In the rows, 128 means zero.
Each row is followed by its class.
[112 123 133 101 115 126 123 160 127 136 128 141 146 137  98 114 154 126
 136 101  96  79 142 117 143 142 121 126  60 139 122 115 122 125 118 142
 126 135 124 107 114 119 116 136 100 118 153 139 166 122 130 127 127 132
 123 168] | q648
[122 148  88 107 137 148 103 103 144 112 127 124 123 133 141 119 138 135
 138 151 132 112 103 145 108 121 128 148 185 152 130 142 122 111 122 163
 112 207 136 117 141 129 109 108 115 117 112 151 115 129 134 120 135 172
 141  59] | q555
[120 146  69 151 129 120 149 132 118 133 127 116 135 142 118 127 107 131
 115 110 166 127 141 128 111  89 126 145 127 150 141 131 142 125 111 143
 136 107 135 141 170 123 142 127 114 117 166 119 127 108  84 123 173 126
 128 124] | q371
[115 138 189 155 141  82 153 146 131 138 129 132 128 122 123 142  99 137
 152 110 135 138 130 128 129 128 145 135 129 100 118 128 139 135 121 146
 130 111 128 136 140 118 108 132 132 118 134 132 153 130 120 126 150 131
 129 147] | q648
[140 135  89 136  86 122 148 170 129 131 129 127 103 149 127 141 121 133
  93 109 132 151 141 114 154 125 123 144 104 170 121 132 137 118 133 141
 155  97 127 122 163 138 127 135 109 134 174 119 123 127  95 129 141 136
 101 141] | q371
[136 127 170 139 117 124 125 164 113 121 122 146 129 136 135 143 131 132
 133 123 110 128 143 112 143 130 138 123  70 111 133 145 139 127 127 133
 155  71 115 139 140 100 130 133 130 124 161 127 142 141  91 116 111 110
 132 177] | q555
[ 69 172 159 120  91 168  89 178 128 134 137 123 132 144 125 122 170 132
 177 134  84   4 151  91 101 139 149 100  22 100 104 110 125 167 120 188
 125 163 177  56 130 109  84 118  54 123 176 119 180  76 142 122 146 116
 134 171] | q555
[160 111 170 112 124 145 142 122 123 153 129 131 123 120 133 137 164 124
 111 114  99 134 117 121 151 125 123 131 102 123 124 130 133 116 125 110
 141  89 154 137 111 130 151 200 114 152 121 137 114 138 150 121 116 114
 118 127] | q371
[166 118  37 120 161 112 154 116  98  97 132 122 113 143 137 125 107 118
  52 124 167 225 125 159 169 132 107 141 192 194 142 127 149  91 100  84
 144  94  92 178 142 171 170 126 153 132 156 129  74 142  73 100 111 132
 124  80] | q555
[134 120  71 106 142 154 129 136 108 130 114 130 121 109 125 119 160 132
 116 135 102 146 140 118 136 131 133 119  95 147 127 139 128 117 133 125
 124 114 127 132 131 135 121 128 126 111 135 123 126 135 124 156 117 134
 113 127] | q648
[107 127  98  68 100 142 102 165 126 144 133 139 146 125 125  96 183 107
 129 128  49  62 143 104 116 123 142 140  16  89 112 117 121 123 147 138
 120 131 146 106 120 112  97 142 124 119 134 125 140 116 148 126 117 129
 114 154] | q648
[128  93 185 142 132 106 154 200 157 112 111 136 134 121 121 145 128 164
 124 139 121 110 148 103 144 124 127 117  73 101 120 120 149 131 136 100
 116  83 111 126 132 117 111 130 131 125 136 206 154 137 130 127 104  91
 147 204] | q555
[123 157 214 191 121 103 121 143 122 124 109 129 116 114 117 157  64 102
 146 113 134 151 155 116 134 128 132 123 116 103 111 128 118 147 120 154
  92 103 122 126 137 113 113 131 123 103 137 131 140 125 136 132 128 112
 135 195] | q648
[155  96 176 155 137  89 160 135 110 142 134 144 126 115 112 138  96 115
 126 110 128 217 143 111 148 127 143 113 136  96 135 139 132 116 121  76
 130  60  97 168 124 143 139 121 160  99 115 114 121 155 139 144 129  77
 118 193] | q555
[103 122 129 140  95 152 127 157 108 138 104 119 152 139 134 121 139 129
 144 106 126 104 148 117 121 131 153 130  84 124 128 117 122 144 126 132
 128 105 108 113 125 111 113 129 106 115 152 120 158 130 132 109 127  92
 121 173] | q371
[151 116 252 107 123 135 129 107 113 137 118 120 126 104 109 131 175 135
 135 167  59  95 117 145 164 128 138 120  96  91 101 140 116 139 141  99
 130  95 125 117  78 147 150 128 107 137 119 122 129 137 150 152 123 100
 127 182] | q371
[112 129 117 145 124 125 136 153 123 132 125 135 105 127 127  96 111 122
 124 116 133 120 150 116 133 130 118 130  88 111 115 122 141 131 123 148
 127 102 113 120 148 101 115 118 118 117 158 114 138 129  97 145 126 100
 127 145] | q371
[147 106 199 117 133 113 133 132 115 129 122 126 114 116 135 132 150 124
 137 144  92 101 126 113 141 127 150 139  79  96 117 129 141 141 136 104
 132  96 150  93 112 132 110 135 138 131 135 110 129 132 129 131  77  99
 129 180] | q371
[ 79 138 185 155 118 123 119 158 145 130 139 149 127 129 129 142 108 145
 139 146 105  99 158 107 116 140 135 127  84 111 104 144 113 144 127 138
 118 140 158  99 131 110  95 138 120  99 126 122 147  71 180 127 140 142
 151 132] | q371
[107 152 127 114 118 169  91 114 131 118 125 125 125 140 129 129 135 132
 123 131 137  88 115 117 125 136 128 137 122 154 133 124 117 133 134 167
 136 174 153 106 125 142 119 122 121 127 142 117 108 122 117 118 133 147
 125  99] | q555
[117 152 126 127 114 138 127 172 104 136 147 118 130 148 134 116 153 138
 133 129 101  79 146  96 134 137 136 131  71 135 108 117 156 142 135 139
 126 117 131 102 139 118 124 123 117 123 164 122 163 124  97 107 141 112
 128 155] | q555
[117 117 241  98 106 149 135 159 109 135 125 136 183 107 114 123 188 119
 123 141  62  76 150  98 144 123 158 141  23  68 113 106 132 147 140 111
 123  54 138 107  97 128 110 142 127 115 160 135 155 119 112 129 115  81
 114 245] | q371
[121 137 121 112 126 136 129 132 116 114 147 128 131 124 134 121 133 128
 130 129 125 114 123 135 120 133 106 126 133 146 138 129 132 115 133 161
 124 157 133 121 153 124  87 121 137 132 110 127 128 130 136 133 124 145
 113 120] | q555
[123 125  62  97 116 138 125 132 124  92 124 134 141 128 130 110 193 131
 110 124  94 100 121 144 121 131 109 129  86 126 125 131 127 119 130 127
 128 121 141 111 115 134 144 133 117 139 129 133 113 135 120 131 107 120
 130 121] | q648
[ 96 123 132 101  99 134  97 159 121 146 124 128 155 139 111 115 177 121
 146 128  64  48 138  93 112 126 152 125  31  70 109 116 130 135 134 133
 123 108 131 109 129 109 101 102 108 120 123 121 164 119 165 135 132 133
 121 159] | q648
